Below are the code and all the weights of a small trained network. Each question names an input and a class and asks about switching units off, where a switched-off unit gives its printed mean instead of its output.

import numpy as np


def w(rows, s, z=0):
    codes = np.array(rows[::2]) - 128.0
    scale = np.full(codes.shape[1], s)
    scale[-1] = z or s
    return codes * scale


def norm(h):
    return h / np.sqrt((h * h).mean(-1, keepdims=True) + 1e-5)


def f(y):
    return np.maximum(y, 0)


def log_softmax(a):
    a = a - a.max(-1, keepdims=True)
    return a - np.log(np.exp(a).sum(-1, keepdims=True))


def net(x, mask):
    res = np.array(x, float).reshape(1, 5) / 4 @ E
    u = 0
    for l in range(3):
        y = f(norm(res) @ A[l][:, :-1].T + A[l][:, -1])
        res = res + np.where(mask[u : u + 7], y, B[l][:, -1]) @ B[l][:, :-1]
        u += 7
    return log_softmax(norm(res)[-1] @ U[:, :-1].T + U[:, -1])


A, B = {}, {}
E = w([
[128,130,127],'x0',
[136,143,129],'x1',
[137,143,127],'x2',
[169,118,18],'x3',
[254,84,189],'x4',
],0.0086)
A[0] = w([
[150,98,49,3],'0.n0',
[111,81,116,56],'0.n1',
[185,109,198,89],'0.n2',
[146,139,134,79],'0.n3',
[140,180,102,78],'0.n4',
[179,91,125,116],'0.n5',
[4,183,77,168],'0.n6',
],0.017,0.0043)
B[0] = w([
[82,225,249,167],'0.n0',
[122,107,77,131],'0.n1',
[95,88,108,187],'0.n2',
[133,104,134,132],'0.n3',
[144,121,130,143],'0.n4',
[147,108,57,168],'0.n5',
[171,166,55,251],'0.n6',
],0.016,0.013)
A[1] = w([
[88,112,53,147],'1.n0',
[139,103,105,19],'1.n1',
[186,3,116,129],'1.n2',
[89,167,154,146],'1.n3',
[174,66,197,87],'1.n4',
[52,104,175,98],'1.n5',
[71,168,147,3],'1.n6',
],0.013,0.0039)
B[1] = w([
[202,94,138,232],'1.n0',
[107,87,166,139],'1.n1',
[196,132,31,254],'1.n2',
[207,147,160,161],'1.n3',
[109,150,16,168],'1.n4',
[54,164,255,164],'1.n5',
[145,121,104,139],'1.n6',
],0.0078,0.0064)
A[2] = w([
[194,212,118,159],'2.n0',
[144,120,7,129],'2.n1',
[91,112,129,133],'2.n2',
[218,206,146,192],'2.n3',
[74,35,72,249],'2.n4',
[75,155,142,66],'2.n5',
[169,173,105,57],'2.n6',
],0.013,0.002)
B[2] = w([
[64,91,229,220],'2.n0',
[142,88,212,246],'2.n1',
[194,113,224,133],'2.n2',
[64,61,184,213],'2.n3',
[74,254,162,172],'2.n4',
[149,21,74,134],'2.n5',
[151,70,209,182],'2.n6',
],0.0067,0.013)
U = w([
[187,116,4,253],'0',
[81,129,193,3],'1',
],0.013,0.0028)

Each question gives the input, the list of numbers given to net, and the class t.
The units are the neurons (one row each of A and B). Each row of codes is followed by its name. A weight is (code - 128) times the scale printed after its matrix; where a second scale follows, it is the last column's (A, B and U).
mask holds one flag per neuron, layer by layer. A switched-off neuron (its flag False) gives its mean, the last column of its row in B, instead of its output. The means were averaged over made-up inputs and are rounded, as every weight is.
A unit's drop is (log p(t) with every unit on - log p(t) with that unit switched off) / (log p(t) with every unit on - log p(t) with every unit switched off).
The circuit of an input: a set's keep is (log p(t) with only the set's units on - log p(t) with every unit switched off) / (log p(t) with every unit on - log p(t) with every unit switched off). Starting from the 12 units with the biggest drops (on a tie, the unit counted first), units are removed one at a time, each time the one whose removal leaves the highest keep (on an exact tie, the one counted first), for as long as the keep stays at least 0.8.
circuit, biggest first: the units of the circuit, biggest drop first
top k neurons: the k neurons with the biggest drops, biggest first
top k neurons in layer l: the k neurons of layer l with the biggest drops, biggest first
drop when u is switched off: that unit's drop, to one decimal
input [-1,6,-3,5,-3], class 1: circuit, biggest first : [0.n0]
input [-7,7,5,-6,6], class 0: circuit, biggest first : [1.n2, 0.n0, 0.n2]
input [1,5,-1,-6,6], class 0: circuit, biggest first : [1.n2, 0.n0]
input [-8,1,-1,-5,5], class 0: top 3 neurons : [1.n2, 0.n0, 2.n0]
input [-2,0,-8,6,-5], class 1: top 4 neurons : [0.n0, 0.n5, 1.n2, 2.n0]
input [1,-7,-7,-7,-7], class 0: top 4 neurons : [0.n6, 0.n0, 1.n5, 2.n4]
input [3,2,4,-6,7], class 0: top 2 neurons : [1.n2, 0.n0]
input [1,6,-4,-4,-8], class 0: top 2 neurons : [0.n6, 0.n0]
input [-1,-3,-6,-6,7], class 0: top 2 neurons in layer 2 : [2.n0, 2.n3]
input [-3,0,-1,-5,-6], class 0: top 2 neurons : [0.n6, 0.n0]
input [-1,2,4,-5,-8], class 0: top 2 neurons in layer 0 : [0.n6, 0.n0]
input [-3,3,-2,6,-3], class 1: drop when 0.n0 is switched off : 0.5
input [-1,7,7,1,0], class 1: drop when 0.n2 is switched off : 0.3
input [4,-4,-6,5,3], class 1: drop when 0.n3 is switched off : 0.0
